Here is a tiny trained network, its code and every weight. The questions are about switching its units off for an input and a class, where a switched-off unit gives its printed mean instead of its output.

import numpy as np


def w(rows, s, z=0):
    codes = np.array(rows[::2]) - 128.0
    scale = np.full(codes.shape[1], s)
    scale[-1] = z or s
    return codes * scale


def f(y):
    return np.maximum(y, 0)


def log_softmax(a):
    a = a - a.max(-1, keepdims=True)
    return a - np.log(np.exp(a).sum(-1, keepdims=True))


def net(x, mask):
    res = np.array(x, float).reshape(1, 6) / 4 @ E
    y = f(res @ A[0][:, :-1].T + A[0][:, -1])
    res = res + np.where(mask, y, B[0][:, -1]) @ B[0][:, :-1]
    return log_softmax(res[-1] @ U[:, :-1].T + U[:, -1])


A, B = {}, {}
E = w([
[2,129,144],'x0',
[69,198,99],'x1',
[130,208,207],'x2',
[172,177,156],'x3',
[151,152,169],'x4',
[124,72,252],'x5',
],0.0087)
A[0] = w([
[194,82,40,253],'N0',
[152,153,40,162],'N1',
[179,59,183,253],'N2',
[2,183,119,155],'N3',
[199,172,202,132],'N4',
[194,169,212,143],'N5',
[135,21,170,194],'N6',
[154,161,199,98],'N7',
[250,187,193,236],'N8',
[130,2,178,199],'N9',
[141,170,111,77],'N10',
[10,191,178,175],'N11',
],0.0089,0.0034)
B[0] = w([
[218,174,53,249],'N0',
[143,200,75,210],'N1',
[171,80,151,232],'N2',
[54,181,115,216],'N3',
[114,140,200,206],'N4',
[120,125,220,211],'N5',
[127,2,89,224],'N6',
[109,127,190,179],'N7',
[160,199,242,254],'N8',
[123,19,93,239],'N9',
[87,119,110,150],'N10',
[2,157,121,226],'N11',
],0.0095,0.0085)
U = w([
[247,118,153,152],'0',
[90,1,101,99],'1',
[129,188,254,107],'2',
[190,237,18,246],'3',
[22,188,99,122],'4',
[201,57,82,4],'5',
],0.0085,0.0032)

Each question gives the input, the list of numbers given to net, and the class t.
The units are the neurons (one row each of A and B). Each row of codes is followed by its name. A weight is (code - 128) times the scale printed after its matrix; where a second scale follows, it is the last column's (A, B and U).
mask holds one flag per neuron, in row order. A switched-off neuron (its flag False) gives its mean, the last column of its row in B, instead of its output. The means were averaged over made-up inputs and are rounded, as every weight is.
A unit's drop is (log p(t) with every unit on - log p(t) with that unit switched off) / (log p(t) with every unit on - log p(t) with every unit switched off).
The circuit of an input: a set's keep is (log p(t) with only the set's units on - log p(t) with every unit switched off) / (log p(t) with every unit on - log p(t) with every unit switched off). Starting from all 12 units, units are removed one at a time, each time the one whose removal leaves the highest keep (on an exact tie, the one counted first), for as long as the keep stays at least 0.8.
circuit, biggest first: the units of the circuit, biggest drop first
k most important neurons: the k neurons with the biggest drops, biggest first
drop when u is switched off: that unit's drop, to one decimal
input [-3,-2,-5,-5,-3,-4], class 3: circuit, biggest first : [N0]
input [4,-4,3,-1,-5,-6], class 3: circuit, biggest first : [N5; N4; N9]
input [0,4,5,-4,-4,7], class 4: 3 most important neurons : [N11; N8; N3]
input [4,2,6,-1,7,-1], class 4: 3 most important neurons : [N11; N3; N2]
input [3,4,0,6,-8,6], class 4: circuit, biggest first : [N11; N8]
input [-4,0,-4,-8,6,0], class 5: 2 most important neurons : [N0; N11]
input [-2,-2,-1,-2,6,5], class 1: drop when N1 is switched off : 0.2
input [5,5,0,-3,5,8], class 4: drop when N11 is switched off : 0.6
input [-6,-5,2,4,3,1], class 2: drop when N5 is switched off : 0.1
input [-5,5,-8,-4,3,-1], class 3: drop when N1 is switched off : 0.0
input [2,4,-3,-6,-3,-8], class 3: 2 most important neurons : [N0; N1]
